Here is a tiny trained network, its code and every weight. The questions are about switching its units off for an input and a class, where a switched-off unit gives its printed mean instead of its output.

import numpy as np


def w(rows, s, z=0):
    codes = np.array(rows[::2]) - 128.0
    scale = np.full(codes.shape[1], s)
    scale[-1] = z or s
    return codes * scale


def f(y):
    return y / 2 * (1 + np.tanh(0.7978845608 * (y + 0.044715 * y**3)))


def log_softmax(a):
    a = a - a.max(-1, keepdims=True)
    return a - np.log(np.exp(a).sum(-1, keepdims=True))


def net(x, mask):
    res = np.array(x, float).reshape(1, 8) / 4 @ E
    y = f(res @ A[0][:, :-1].T + A[0][:, -1])
    res = res + np.where(mask, y, B[0][:, -1]) @ B[0][:, :-1]
    return log_softmax(res[-1] @ U[:, :-1].T + U[:, -1])


A, B = {}, {}
E = w([
[209,151,70,125,142,119,200,127,98,187,73],'x0',
[147,52,71,130,118,154,80,163,153,176,26],'x1',
[108,123,100,31,163,25,117,124,168,199,62],'x2',
[75,186,174,109,230,131,166,45,123,148,77],'x3',
[128,154,125,124,91,25,107,88,175,168,213],'x4',
[79,93,155,147,110,162,155,113,253,179,68],'x5',
[213,176,225,79,90,113,178,171,195,35,121],'x6',
[94,79,106,61,110,103,50,232,68,64,121],'x7',
],0.0069)
A[0] = w([
[68,88,174,70,148,121,145,129,235,160,29,167],'N1',
[64,190,98,150,196,73,148,11,113,219,183,59],'N2',
[83,22,45,99,104,105,39,197,91,135,121,206],'N3',
[186,201,137,47,164,82,138,181,2,35,163,222],'N4',
[136,112,90,135,163,154,146,121,99,168,76,40],'N5',
[179,128,125,99,32,29,77,162,165,114,197,244],'N6',
[141,64,142,116,103,157,95,187,142,91,81,4],'N7',
[38,188,229,99,123,98,116,109,155,53,225,208],'N8',
[166,135,96,195,83,170,140,140,58,97,208,224],'N9',
[107,71,69,111,115,104,84,160,107,153,120,61],'N10',
[173,119,121,99,50,56,87,158,172,128,171,112],'N11',
[83,21,45,99,103,105,38,198,90,134,120,210],'N12',
[87,93,178,200,105,217,62,148,85,19,206,244],'N13',
[204,108,92,202,62,203,210,150,125,141,144,145],'N14',
],0.0067,0.0019)
B[0] = w([
[159,170,168,79,161,117,155,182,190,121,58,225],'N1',
[96,182,100,125,207,47,103,62,91,185,151,224],'N2',
[113,57,77,82,125,115,34,197,98,176,134,234],'N3',
[229,190,146,56,206,142,126,134,168,53,105,235],'N4',
[132,135,122,159,121,172,161,107,115,115,94,163],'N5',
[185,104,138,163,61,118,159,146,192,94,177,209],'N6',
[123,133,96,105,158,98,94,72,106,163,151,169],'N7',
[86,115,243,146,98,201,164,180,168,67,97,224],'N8',
[105,135,161,109,127,114,146,178,170,158,56,206],'N9',
[120,92,111,123,109,121,90,155,118,151,134,171],'N10',
[153,106,122,154,80,116,141,137,153,116,158,178],'N11',
[113,56,76,82,125,115,31,199,98,177,134,236],'N12',
[55,87,116,149,115,182,122,165,89,169,1,254],'N13',
[135,128,189,126,109,174,163,201,175,83,60,186],'N14',
],0.0092,0.0093)
U = w([
[92,161,131,133,152,98,160,102,126,175,96,163],'0',
[150,147,52,163,156,108,125,56,61,156,180,75],'1',
[77,90,104,123,120,151,92,154,63,152,96,133],'2',
[164,102,92,115,79,78,104,148,140,145,207,90],'3',
[185,167,148,79,184,140,147,138,161,88,106,237],'4',
[95,155,138,162,145,101,124,72,93,126,250,4],'5',
[140,122,170,181,39,171,193,147,163,74,121,115],'6',
],0.011,0.0027)

Each question gives the input, the list of numbers given to net, and the class t.
The units are the neurons (one row each of A and B). Each row of codes is followed by its name. A weight is (code - 128) times the scale printed after its matrix; where a second scale follows, it is the last column's (A, B and U).
mask holds one flag per neuron, in row order. A switched-off neuron (its flag False) gives its mean, the last column of its row in B, instead of its output. The means were averaged over made-up inputs and are rounded, as every weight is.
A unit's drop is (log p(t) with every unit on - log p(t) with that unit switched off) / (log p(t) with every unit on - log p(t) with every unit switched off).
The circuit of an input: a set's keep is (log p(t) with only the set's units on - log p(t) with every unit switched off) / (log p(t) with every unit on - log p(t) with every unit switched off). Starting from the 12 units with the biggest drops (on a tie, the unit counted first), units are removed one at a time, each time the one whose removal leaves the highest keep (on an exact tie, the one counted first), for as long as the keep stays at least 0.8.
units of the circuit, in order: the units of the circuit, biggest drop first
top k neurons: the k neurons with the biggest drops, biggest first
drop of u: that unit's drop, to one decimal
input [1,8,-7,-1,8,0,1,5], class 3: top 3 neurons => N6, N11, N8
input [-4,3,0,0,-2,7,-2,-2], class 4: units of the circuit, in order => N1
input [-3,-3,3,-3,7,-5,5,-7], class 6: top 2 neurons => N8, N6
input [-2,6,-2,3,8,3,2,1], class 6: units of the circuit, in order => N2, N12
input [4,-6,-2,4,0,-2,-6,1], class 1: top 2 neurons => N2, N1
input [7,7,0,-3,-1,3,-1,-7], class 6: top 2 neurons => N4, N14
input [-6,4,3,-5,1,-3,6,-2], class 6: top 2 neurons => N2, N6
input [3,7,2,-7,2,-1,-5,7], class 3: top 3 neurons => N13, N6, N11
input [-3,1,2,-1,3,0,0,7], class 3: units of the circuit, in order => N6, N11
input [-7,-8,7,6,-7,-8,-6,-8], class 5: top 2 neurons => N2, N13
input [1,6,-6,-4,6,-3,0,-1], class 6: top 4 neurons => N14, N6, N2, N9
input [5,-5,6,7,6,-1,5,-5], class 0: top 2 neurons => N2, N14
input [4,-2,-2,2,0,6,8,0], class 6: top 2 neurons => N4, N2
input [-3,3,-8,7,5,-4,4,-4], class 6: units of the circuit, in order => N8
input [6,8,1,7,1,-8,1,-7], class 1: drop of N8 => 0.1
input [7,7,4,-8,-3,-8,3,-1], class 3: drop of N13 => 0.2
input [3,-6,-6,-2,-5,-5,-8,-6], class 0: drop of N8 => 0.1
input [-6,-5,-3,2,3,4,-3,2], class 6: drop of N12 => 0.4
